Here is a tiny trained network, its code and every weight. The questions are about switching its units off for an input and a target symbol, where a switched-off unit gives its printed mean instead of its output.

import numpy as np


def w(rows, s, z=0):
    codes = np.array(rows[::2]) - 128.0
    scale = np.full(codes.shape[1], s)
    scale[-1] = z or s
    return codes * scale


def softmax(a):
    e = np.exp(a - a.max(-1, keepdims=True))
    return e / e.sum(-1, keepdims=True)


def log_softmax(a):
    a = a - a.max(-1, keepdims=True)
    return a - np.log(np.exp(a).sum(-1, keepdims=True))


def net(x, mask):
    ids = ['ΘΩγεηλπστφ'.index(c) for c in x.split()]
    T = len(ids)
    res = E[ids] + P[:T]
    u = 0
    for l in range(3):
        r = res
        for j in range(3):
            rows = slice(3 * j, 3 * j + 3)
            q, k, v = (r @ M[l][rows].T for M in (Q, K, V))
            z = softmax(np.where(np.tri(T) > 0, q @ k.T / 3**0.5, -1e9)) @ v
            o = O[l][rows]
            res = res + np.where(mask[u + j], z, o[:, -1]) @ o[:, :-1]
        u += 3
    return log_softmax(res[-1] @ U[:, :-1].T + U[:, -1])


Q, K, V, O = {}, {}, {}, {}
E = w([
[68,84,179],'Θ',
[131,136,93],'Ω',
[163,105,248],'γ',
[82,218,56],'ε',
[124,164,34],'η',
[43,125,109],'λ',
[192,180,144],'π',
[134,242,202],'σ',
[172,211,139],'τ',
[166,103,146],'φ',
],0.012)
P = w([
[252,89,124],'0',
[246,81,129],'1',
[215,62,158],'2',
[205,46,184],'3',
[195,59,184],'4',
[195,68,198],'5',
],0.0022)
Q[0] = w([
[89,154,173],'0.h0',
[203,196,137],'0.h0',
[6,87,170],'0.h0',
[171,173,117],'0.h1',
[121,131,138],'0.h1',
[153,104,84],'0.h1',
[47,137,146],'0.h2',
[145,108,131],'0.h2',
[13,145,160],'0.h2',
],0.022)
K[0] = w([
[110,102,159],'0.h0',
[147,206,172],'0.h0',
[87,16,121],'0.h0',
[179,133,95],'0.h1',
[127,136,133],'0.h1',
[117,78,111],'0.h1',
[55,102,89],'0.h2',
[137,109,122],'0.h2',
[5,89,75],'0.h2',
],0.024)
V[0] = w([
[193,111,52],'0.h0',
[113,98,106],'0.h0',
[85,91,119],'0.h0',
[177,100,151],'0.h1',
[52,104,188],'0.h1',
[48,208,187],'0.h1',
[250,95,114],'0.h2',
[150,129,117],'0.h2',
[109,122,150],'0.h2',
],0.012)
O[0] = w([
[69,48,109,27],'0.h0',
[157,103,106,20],'0.h0',
[192,112,98,3],'0.h0',
[91,150,111,156],'0.h1',
[196,114,54,79],'0.h1',
[249,176,129,208],'0.h1',
[16,83,154,174],'0.h2',
[117,119,138,135],'0.h2',
[129,142,117,130],'0.h2',
],0.012,0.0032)
Q[1] = w([
[68,108,142],'1.h0',
[172,136,119],'1.h0',
[90,213,149],'1.h0',
[126,249,150],'1.h1',
[175,55,122],'1.h1',
[91,84,14],'1.h1',
[137,73,100],'1.h2',
[118,137,116],'1.h2',
[159,111,124],'1.h2',
],0.018)
K[1] = w([
[92,172,162],'1.h0',
[167,79,100],'1.h0',
[126,199,32],'1.h0',
[139,254,152],'1.h1',
[167,51,107],'1.h1',
[96,110,28],'1.h1',
[149,78,99],'1.h2',
[117,145,118],'1.h2',
[156,113,131],'1.h2',
],0.017)
V[1] = w([
[139,82,176],'1.h0',
[141,132,148],'1.h0',
[107,155,76],'1.h0',
[169,17,67],'1.h1',
[94,132,9],'1.h1',
[70,221,105],'1.h1',
[168,135,103],'1.h2',
[159,190,155],'1.h2',
[167,62,47],'1.h2',
],0.011)
O[1] = w([
[136,86,164,118],'1.h0',
[149,139,153,136],'1.h0',
[103,144,81,126],'1.h0',
[227,90,91,5],'1.h1',
[117,150,1,53],'1.h1',
[36,171,74,182],'1.h1',
[68,115,131,121],'1.h2',
[107,70,73,185],'1.h2',
[42,176,202,42],'1.h2',
],0.0094,0.019)
Q[2] = w([
[119,157,110],'2.h0',
[150,214,50],'2.h0',
[111,224,189],'2.h0',
[167,166,203],'2.h1',
[156,164,185],'2.h1',
[7,131,119],'2.h1',
[179,6,201],'2.h2',
[147,198,109],'2.h2',
[204,128,198],'2.h2',
],0.013)
K[2] = w([
[157,129,140],'2.h0',
[163,247,170],'2.h0',
[35,162,154],'2.h0',
[101,160,180],'2.h1',
[93,148,180],'2.h1',
[40,33,117],'2.h1',
[136,248,138],'2.h2',
[78,66,128],'2.h2',
[86,214,75],'2.h2',
],0.014)
V[2] = w([
[127,2,113],'2.h0',
[160,165,169],'2.h0',
[132,175,136],'2.h0',
[171,128,171],'2.h1',
[164,120,181],'2.h1',
[46,88,137],'2.h1',
[138,115,151],'2.h2',
[111,34,149],'2.h2',
[83,78,62],'2.h2',
],0.008)
O[2] = w([
[111,3,75,53],'2.h0',
[121,145,202,129],'2.h0',
[133,175,149,152],'2.h0',
[138,167,212,103],'2.h1',
[137,152,194,122],'2.h1',
[174,65,111,255],'2.h1',
[136,112,150,138],'2.h2',
[133,15,134,152],'2.h2',
[107,68,34,104],'2.h2',
],0.0067,0.0089)
U = w([
[235,125,173,214],'Θ',
[122,85,117,178],'Ω',
[160,84,246,34],'γ',
[90,220,69,62],'ε',
[79,112,69,130],'η',
[203,168,111,253],'λ',
[35,120,189,88],'π',
[96,173,171,48],'σ',
[1,175,188,108],'τ',
[142,25,168,186],'φ',
],0.0076,0.0067)

Each question gives the input, a string of symbols that net reads in full, and the target symbol t.
The units are the heads (3 rows each of Q, K, V and O). Each row of codes is followed by its name. A weight is (code - 128) times the scale printed after its matrix; where a second scale follows, it is the last column's (O and U).
mask holds one flag per head, layer by layer. A switched-off head (its flag False) gives its mean, the last column of its rows in O, instead of its output. The means were averaged over made-up inputs and are rounded, as every weight is.
A unit's drop is (log p(t) with every unit on - log p(t) with that unit switched off) / (log p(t) with every unit on - log p(t) with every unit switched off).
The circuit of an input: a set's keep is (log p(t) with only the set's units on - log p(t) with every unit switched off) / (log p(t) with every unit on - log p(t) with every unit switched off). Starting from all 9 units, units are removed one at a time, each time the one whose removal leaves the highest keep (on an exact tie, the one counted first), for as long as the keep stays at least 0.8.
units of the circuit, in order: the units of the circuit, biggest drop first
unit that matters most: the unit with the biggest drop
heads that matter: for each layer, one digit per head in row order, 1 if its drop is at least 0.15 and else 0, layers parted by /
drop of u: that unit's drop, to one decimal
input σ φ φ η, target τ: units of the circuit, in order => 0.h0; 1.h1
input φ η φ, target η: unit that matters most => 1.h1
input λ Θ Θ η ε, target ε: heads that matter => 000 / 011 / 010
input Ω φ Ω, target φ: units of the circuit, in order => 0.h0; 2.h0; 2.h2
input Θ ε τ η, target η: heads that matter => 100 / 010 / 010
input π Ω λ, target λ: units of the circuit, in order => 1.h1; 0.h2
input Ω φ λ η Ω, target φ: heads that matter => 101 / 111 / 001
input τ Θ Ω γ, target γ: heads that matter => 100 / 011 / 010
input τ τ λ φ, target φ: heads that matter => 111 / 010 / 100
input τ ε η Ω ε, target η: units of the circuit, in order => 1.h1; 0.h0
input τ φ η, target η: units of the circuit, in order => 1.h1; 2.h1; 0.h0
input η σ ε Θ φ, target τ: heads that matter => 100 / 011 / 000
input π Ω η ε, target η: heads that matter => 110 / 010 / 011
input ε λ Θ λ, target Θ: units of the circuit, in order => 0.h0; 0.h2
input ε ε φ Θ, target Θ: heads that matter => 100 / 010 / 000
input φ η ε ε η, target ε: units of the circuit, in order => 1.h1
input γ σ π, target τ: heads that matter => 100 / 010 / 000
input ε Θ π γ γ φ, target φ: drop of 1.h2 => 0.1
input τ γ π Θ, target Θ: drop of 2.h1 => 0.0
input σ Ω φ, target τ: drop of 2.h1 => -0.2
